Below is a small trained network, with its code and all its weights. Each question gives an input and a class and asks what happens when units are switched off, that is, made to give their printed mean instead of their output.

import numpy as np


def w(rows, s, z=0):
    codes = np.array(rows[::2]) - 128.0
    scale = np.full(codes.shape[1], s)
    scale[-1] = z or s
    return codes * scale


def f(y):
    return np.maximum(y, 0)


def log_softmax(a):
    a = a - a.max(-1, keepdims=True)
    return a - np.log(np.exp(a).sum(-1, keepdims=True))


def net(x, mask):
    res = np.array(x, float).reshape(1, 3) / 4 @ E
    y = f(res @ A[0][:, :-1].T + A[0][:, -1])
    res = res + np.where(mask, y, B[0][:, -1]) @ B[0][:, :-1]
    return log_softmax(res[-1] @ U[:, :-1].T + U[:, -1])


A, B = {}, {}
E = w([
[128,140,10,139,134,130,134],'x0',
[244,149,131,149,118,127,118],'x1',
[130,130,129,131,149,5,149],'x2',
],0.015)
A[0] = w([
[128,123,187,121,125,127,123,197],'N0',
[129,130,128,131,146,14,145,131],'N1',
[88,120,127,119,133,129,134,180],'N2',
[129,129,128,129,138,88,138,130],'N3',
[128,136,50,136,131,129,133,130],'N4',
[128,135,46,136,132,129,133,129],'N5',
[127,127,128,126,112,209,113,228],'N6',
[129,129,129,130,143,61,142,130],'N7',
[127,128,127,128,126,135,126,145],'N8',
[104,122,127,121,131,129,131,160],'N9',
[125,127,125,127,129,129,130,127],'N10',
[213,145,130,143,121,127,120,129],'N11',
[250,151,131,149,118,127,117,130],'N12',
[127,134,77,136,131,129,132,129],'N13',
[71,115,126,114,134,129,135,199],'N14',
[128,119,238,118,125,127,122,254],'N15',
[128,134,62,136,131,129,133,129],'N16',
[127,126,127,125,109,219,110,241],'N17',
[128,133,79,135,130,129,133,129],'N18',
[125,127,127,127,131,125,131,126],'N19',
[85,116,126,116,133,129,134,182],'N20',
[127,126,132,126,124,141,124,195],'N21',
[154,135,129,136,124,127,123,129],'N22',
[168,138,129,139,124,127,123,129],'N23',
[127,128,124,128,127,132,128,127],'N24',
[157,135,129,136,123,127,123,129],'N25',
[129,129,128,130,145,24,144,130],'N26',
[119,125,129,124,130,128,130,156],'N27',
[194,143,130,143,121,127,120,129],'N28',
[29,111,126,113,135,129,137,244],'N29',
],0.018,0.0072)
B[0] = w([
[125,81,145,125,91,92,124,196],'N0',
[128,134,140,126,135,115,254,236],'N1',
[93,126,124,91,129,128,128,175],'N2',
[127,131,133,127,131,121,176,167],'N3',
[130,200,112,130,156,166,127,197],'N4',
[131,237,108,130,160,171,128,200],'N5',
[127,120,120,129,114,142,25,226],'N6',
[128,133,137,126,133,118,202,193],'N7',
[125,128,128,126,127,130,122,139],'N8',
[105,128,127,112,129,129,126,157],'N9',
[126,131,128,126,130,131,128,132],'N10',
[190,127,132,168,125,127,127,196],'N11',
[247,126,134,200,123,126,127,226],'N12',
[130,191,114,129,150,160,127,173],'N13',
[90,126,122,74,129,127,127,194],'N14',
[124,53,153,124,79,74,123,254],'N15',
[130,215,110,129,159,169,127,186],'N16',
[127,119,120,129,114,141,21,239],'N17',
[129,180,119,129,144,153,128,171],'N18',
[125,128,127,127,130,127,132,132],'N19',
[91,127,125,100,129,129,126,179],'N20',
[122,117,128,122,118,125,108,157],'N21',
[145,128,130,142,127,127,128,150],'N22',
[163,127,132,160,125,127,127,161],'N23',
[127,131,127,127,129,131,126,132],'N24',
[152,127,129,143,126,128,127,152],'N25',
[128,134,140,127,136,116,243,226],'N26',
[120,124,127,119,126,126,126,143],'N27',
[176,127,131,160,126,127,127,182],'N28',
[44,126,119,37,131,129,127,238],'N29',
],0.017,0.02)
U = w([
[38,2,142,53,55,86,5,249],'0',
[188,2,174,208,57,88,5,165],'1',
[42,15,179,55,91,53,201,152],'2',
[189,23,195,203,76,52,198,86],'3',
[44,182,59,61,173,191,13,152],'4',
[193,179,69,213,155,189,15,79],'5',
[45,192,85,62,198,156,206,83],'6',
[191,195,116,209,194,150,202,46],'7',
],0.0043,0.0022)

Each question gives the input, the list of numbers given to net, and the class t.
The units are the neurons (one row each of A and B). Each row of codes is followed by its name. A weight is (code - 128) times the scale printed after its matrix; where a second scale follows, it is the last column's (A, B and U).
mask holds one flag per neuron, in row order. A switched-off neuron (its flag False) gives its mean, the last column of its row in B, instead of its output. The means were averaged over made-up inputs and are rounded, as every weight is.
A unit's drop is (log p(t) with every unit on - log p(t) with that unit switched off) / (log p(t) with every unit on - log p(t) with every unit switched off).
The circuit of an input: a set's keep is (log p(t) with only the set's units on - log p(t) with every unit switched off) / (log p(t) with every unit on - log p(t) with every unit switched off). Starting from the 12 units with the biggest drops (on a tie, the unit counted first), units are removed one at a time, each time the one whose removal leaves the highest keep (on an exact tie, the one counted first), for as long as the keep stays at least 0.8.
circuit, biggest first: the units of the circuit, biggest drop first
most important unit: the unit with the biggest drop
top k neurons: the k neurons with the biggest drops, biggest first
drop of u: that unit's drop, to one decimal
input [-1,-5,1], class 2: top 2 neurons -> (N17; N6)
input [3,0,-8], class 4: most important unit -> N12
input [-5,-1,0], class 0: top 2 neurons -> (N1; N26)
input [-1,-3,0], class 0: top 2 neurons -> (N1; N26)
input [0,1,3], class 3: top 2 neurons -> (N29; N5)
input [0,0,-6], class 0: top 2 neurons -> (N12; N5)
input [-1,6,0], class 1: top 2 neurons -> (N1; N26)
input [1,2,-7], class 5: top 2 neurons -> (N15; N0)
input [6,5,0], class 5: top 2 neurons -> (N1; N26)
input [-5,-5,0], class 0: top 2 neurons -> (N1; N26)
input [8,-1,0], class 4: top 2 neurons -> (N1; N26)
input [1,-1,0], class 4: drop of N1 -> 0.5
input [0,-6,6], class 2: drop of N27 -> 0.0
input [3,7,0], class 5: circuit, biggest first -> (N1)
input [0,5,2], class 3: drop of N16 -> 0.1
